Here is a tiny trained network, its code and every weight. The questions are about switching its units off for an input and a target symbol, where a switched-off unit gives its printed mean instead of its output.

import numpy as np


def w(rows, s, z=0):
    codes = np.array(rows[::2]) - 128.0
    scale = np.full(codes.shape[1], s)
    scale[-1] = z or s
    return codes * scale


def norm(h):
    return h / np.sqrt((h * h).mean(-1, keepdims=True) + 1e-5)


def f(y):
    return np.maximum(y, 0)


def softmax(a):
    e = np.exp(a - a.max(-1, keepdims=True))
    return e / e.sum(-1, keepdims=True)


def log_softmax(a):
    a = a - a.max(-1, keepdims=True)
    return a - np.log(np.exp(a).sum(-1, keepdims=True))


def net(x, mask):
    ids = ['ΓΞΣημτω'.index(c) for c in x.split()]
    T = len(ids)
    res = E[ids] + P[:T]
    q, k, v = (norm(res) @ M[0].T for M in (Q, K, V))
    z = softmax(np.where(np.tri(T) > 0, q @ k.T / 3**0.5, -1e9)) @ v
    res = res + np.where(mask[0], z, O[0][:, -1]) @ O[0][:, :-1]
    y = f(norm(res) @ A[0][:, :-1].T + A[0][:, -1])
    res = res + np.where(mask[1:9], y, B[0][:, -1]) @ B[0][:, :-1]
    return log_softmax(norm(res)[-1] @ U[:, :-1].T + U[:, -1])


Q, K, V, O, A, B = {}, {}, {}, {}, {}, {}
E = w([
[69,153,147,122,215],'Γ',
[254,133,148,132,142],'Ξ',
[110,178,55,65,130],'Σ',
[242,111,155,132,114],'η',
[182,123,124,178,210],'μ',
[179,165,151,132,124],'τ',
[121,109,142,49,145],'ω',
],0.017)
P = w([
[135,95,143,201,50],'0',
[58,147,155,147,139],'1',
[226,188,205,116,109],'2',
[157,19,111,123,211],'3',
[58,181,169,152,174],'4',
[236,177,158,82,137],'5',
[170,32,114,104,222],'6',
[51,164,179,148,171],'7',
[245,164,152,78,117],'8',
[152,27,107,103,215],'9',
],0.012)
Q[0] = w([
[153,7,61,103,146],'H0',
[108,112,140,150,64],'H0',
[149,240,152,137,104],'H0',
],0.014)
K[0] = w([
[17,115,96,248,26],'H0',
[112,178,84,85,134],'H0',
[146,127,150,79,254],'H0',
],0.0096)
V[0] = w([
[163,149,65,185,195],'H0',
[109,83,200,108,162],'H0',
[125,29,228,1,90],'H0',
],0.0097)
O[0] = w([
[124,143,2,221,98,218],'H0',
[61,22,135,71,63,251],'H0',
[157,156,215,112,89,159],'H0',
],0.0093,0.0022)
A[0] = w([
[144,159,154,30,197,125],'N0',
[76,254,117,228,68,122],'N1',
[100,14,118,220,161,209],'N2',
[35,125,224,82,209,214],'N3',
[139,164,70,46,84,102],'N4',
[106,142,170,136,157,114],'N5',
[76,102,164,234,124,247],'N6',
[115,35,179,172,167,4],'N7',
],0.0085,0.0027)
B[0] = w([
[159,99,248,182,54,215],'N0',
[103,85,188,113,186,169],'N1',
[124,137,97,78,95,199],'N2',
[148,168,83,198,115,253],'N3',
[157,144,204,141,113,161],'N4',
[169,115,118,154,108,159],'N5',
[143,59,152,99,169,177],'N6',
[111,99,158,148,68,154],'N7',
],0.012,0.0076)
U = w([
[117,149,111,137,126,226],'Γ',
[112,106,208,116,91,111],'Ξ',
[178,168,130,232,2,101],'Σ',
[75,51,95,91,120,252],'η',
[117,80,200,136,199,50],'μ',
[127,139,45,170,95,117],'τ',
[216,233,77,140,191,50],'ω',
],0.01,0.0032)

Each question gives the input, a string of symbols that net reads in full, and the target symbol t.
The units are the heads (3 rows each of Q, K, V and O) and the neurons (one row each of A and B). Each row of codes is followed by its name. A weight is (code - 128) times the scale printed after its matrix; where a second scale follows, it is the last column's (O, A, B and U).
mask holds one flag per unit, heads first, then neurons. A switched-off unit (its flag False) gives its mean, the last column of its rows in O or B, instead of its output. The means were averaged over made-up inputs and are rounded, as every weight is.
A unit's drop is (log p(t) with every unit on - log p(t) with that unit switched off) / (log p(t) with every unit on - log p(t) with every unit switched off).
The circuit of an input: a set's keep is (log p(t) with only the set's units on - log p(t) with every unit switched off) / (log p(t) with every unit on - log p(t) with every unit switched off). Starting from all 9 units, units are removed one at a time, each time the one whose removal leaves the highest keep (on an exact tie, the one counted first), for as long as the keep stays at least 0.8.
circuit, biggest first: the units of the circuit, biggest drop first
most important unit: the unit with the biggest drop
top k neurons: the k neurons with the biggest drops, biggest first
drop when u is switched off: that unit's drop, to one decimal
input Γ Σ Ξ Ξ, target η: top 3 neurons => [N3 N0 N2]
input Σ ω Γ, target Σ: most important unit => N3
input Γ Ξ Σ τ η η η η ω η, target η: top 2 neurons => [N3 N0]
input η Ξ μ Γ Σ, target η: circuit, biggest first => [H0 N3]
input η μ Σ μ Σ, target η: circuit, biggest first => [H0 N3 N1]
input Γ τ μ τ η, target μ: circuit, biggest first => [N1 H0 N3 N0]
input η μ Γ μ τ μ Σ Σ τ, target ω: top 2 neurons => [N0 N7]
input τ τ Γ Σ, target μ: circuit, biggest first => [N3 N0 H0]
input τ Γ Γ Σ Σ Ξ μ η, target η: top 2 neurons => [N0 N3]
input μ Γ η Ξ, target τ: drop when H0 is switched off => 0.9
input η Γ Σ ω η η ω ω τ Σ, target Σ: drop when N0 is switched off => 0.5
input ω Γ ω τ, target Ξ: drop when H0 is switched off => 0.6
input η Γ Γ Γ η η ω Σ Σ, target Ξ: top 2 neurons => [N3 N4]
input μ Γ Σ Σ Σ ω η τ μ τ, target τ: circuit, biggest first => [H0]
